Here is a tiny trained network, its code and every weight. The questions are about switching its units off for an input and a class, where a switched-off unit gives its printed mean instead of its output.

import numpy as np


def w(rows, s, z=0):
    codes = np.array(rows[::2]) - 128.0
    scale = np.full(codes.shape[1], s)
    scale[-1] = z or s
    return codes * scale


def norm(h):
    return h / np.sqrt((h * h).mean(-1, keepdims=True) + 1e-5)


def f(y):
    return y / 2 * (1 + np.tanh(0.7978845608 * (y + 0.044715 * y**3)))


def log_softmax(a):
    a = a - a.max(-1, keepdims=True)
    return a - np.log(np.exp(a).sum(-1, keepdims=True))


def net(x, mask):
    res = np.array(x, float).reshape(1, 4) / 4 @ E
    u = 0
    for l in range(4):
        y = f(norm(res) @ A[l][:, :-1].T + A[l][:, -1])
        res = res + np.where(mask[u : u + 4], y, B[l][:, -1]) @ B[l][:, :-1]
        u += 4
    return log_softmax(norm(res)[-1] @ U[:, :-1].T + U[:, -1])


A, B = {}, {}
E = w([
[2,125,128],'x0',
[253,126,102],'x1',
[126,127,129],'x2',
[82,196,31],'x3',
],0.0066)
A[0] = w([
[123,147,113,2],'0.n0',
[129,18,116,196],'0.n1',
[174,145,104,130],'0.n2',
[6,151,105,93],'0.n3',
],0.011,0.0034)
B[0] = w([
[153,127,68,108],'0.n0',
[91,2,88,177],'0.n1',
[90,136,170,158],'0.n2',
[99,128,98,254],'0.n3',
],0.0055,0.0059)
A[1] = w([
[144,154,80,4],'1.n0',
[111,254,68,164],'1.n1',
[85,31,74,65],'1.n2',
[199,18,165,40],'1.n3',
],0.0096,0.0033)
B[1] = w([
[254,166,112,117],'1.n0',
[151,181,50,253],'1.n1',
[167,122,210,185],'1.n2',
[93,84,97,232],'1.n3',
],0.0098,0.0045)
A[2] = w([
[207,228,2,15],'2.n0',
[196,181,30,86],'2.n1',
[40,50,209,251],'2.n2',
[86,77,97,126],'2.n3',
],0.0088,0.0027)
B[2] = w([
[124,120,227,225],'2.n0',
[94,191,255,195],'2.n1',
[143,18,194,254],'2.n2',
[122,111,170,156],'2.n3',
],0.0085,0.0073)
A[3] = w([
[94,68,100,254],'3.n0',
[189,103,179,115],'3.n1',
[250,55,67,123],'3.n2',
[105,79,109,134],'3.n3',
],0.013,0.0058)
B[3] = w([
[143,192,81,253],'3.n0',
[179,116,45,196],'3.n1',
[60,168,8,192],'3.n2',
[224,94,134,170],'3.n3',
],0.012,0.0069)
U = w([
[137,29,79,152],'0',
[75,157,28,254],'1',
[84,254,175,153],'2',
[229,232,182,31],'3',
[42,42,233,24],'4',
],0.014,0.0055)

Each question gives the input, the list of numbers given to net, and the class t.
The units are the neurons (one row each of A and B). Each row of codes is followed by its name. A weight is (code - 128) times the scale printed after its matrix; where a second scale follows, it is the last column's (A, B and U).
mask holds one flag per neuron, layer by layer. A switched-off neuron (its flag False) gives its mean, the last column of its row in B, instead of its output. The means were averaged over made-up inputs and are rounded, as every weight is.
A unit's drop is (log p(t) with every unit on - log p(t) with that unit switched off) / (log p(t) with every unit on - log p(t) with every unit switched off).
The circuit of an input: a set's keep is (log p(t) with only the set's units on - log p(t) with every unit switched off) / (log p(t) with every unit on - log p(t) with every unit switched off). Starting from the 12 units with the biggest drops (on a tie, the unit counted first), units are removed one at a time, each time the one whose removal leaves the highest keep (on an exact tie, the one counted first), for as long as the keep stays at least 0.8.
units of the circuit, in order: the units of the circuit, biggest drop first
k most important neurons: the k neurons with the biggest drops, biggest first
k most important neurons of layer l: the k neurons of layer l with the biggest drops, biggest first
input [-2,-8,4,-7], class 0: most important neuron : 2.n1
input [-7,7,-2,-1], class 1: 2 most important neurons : 3.n2; 1.n1
input [-5,2,7,-5], class 1: 2 most important neurons of layer 3 : 3.n2; 3.n0
input [-2,-8,2,-8], class 0: units of the circuit, in order : 2.n1; 2.n0
input [-2,-7,1,-8], class 0: 2 most important neurons of layer 2 : 2.n1; 2.n0
input [0,-4,-1,-1], class 0: 3 most important neurons : 2.n1; 2.n0; 2.n2
input [-8,-2,-2,4], class 2: 2 most important neurons : 2.n1; 2.n2
input [-7,6,8,-6], class 1: units of the circuit, in order : 3.n2; 2.n2
input [-1,2,8,-5], class 1: 2 most important neurons of layer 2 : 2.n1; 2.n0
input [2,6,3,3], class 2: 3 most important neurons : 2.n1; 2.n2; 3.n3
input [-3,4,8,8], class 3: 2 most important neurons of layer 1 : 1.n0; 1.n3
input [0,8,-1,0], class 1: 2 most important neurons of layer 3 : 3.n2; 3.n3
input [6,1,8,3], class 2: 2 most important neurons of layer 3 : 3.n1; 3.n2
input [-8,-1,5,8], class 2: most important neuron : 2.n2
input [-4,-8,4,-4], class 0: 2 most important neurons of layer 2 : 2.n1; 2.n0
input [0,-6,6,-2], class 0: 4 most important neurons : 2.n2; 2.n1; 2.n0; 3.n3
input [-1,-7,5,-3], class 0: 3 most important neurons of layer 2 : 2.n2; 2.n1; 2.n0
input [-5,-8,0,-6], class 0: 2 most important neurons : 2.n1; 2.n0
input [-4,5,2,7], class 3: 2 most important neurons : 3.n2; 1.n0
input [-2,-7,0,4], class 2: most important neuron of layer 1 : 1.n1
input [-2,8,0,7], class 3: 2 most important neurons of layer 3 : 3.n2; 3.n0
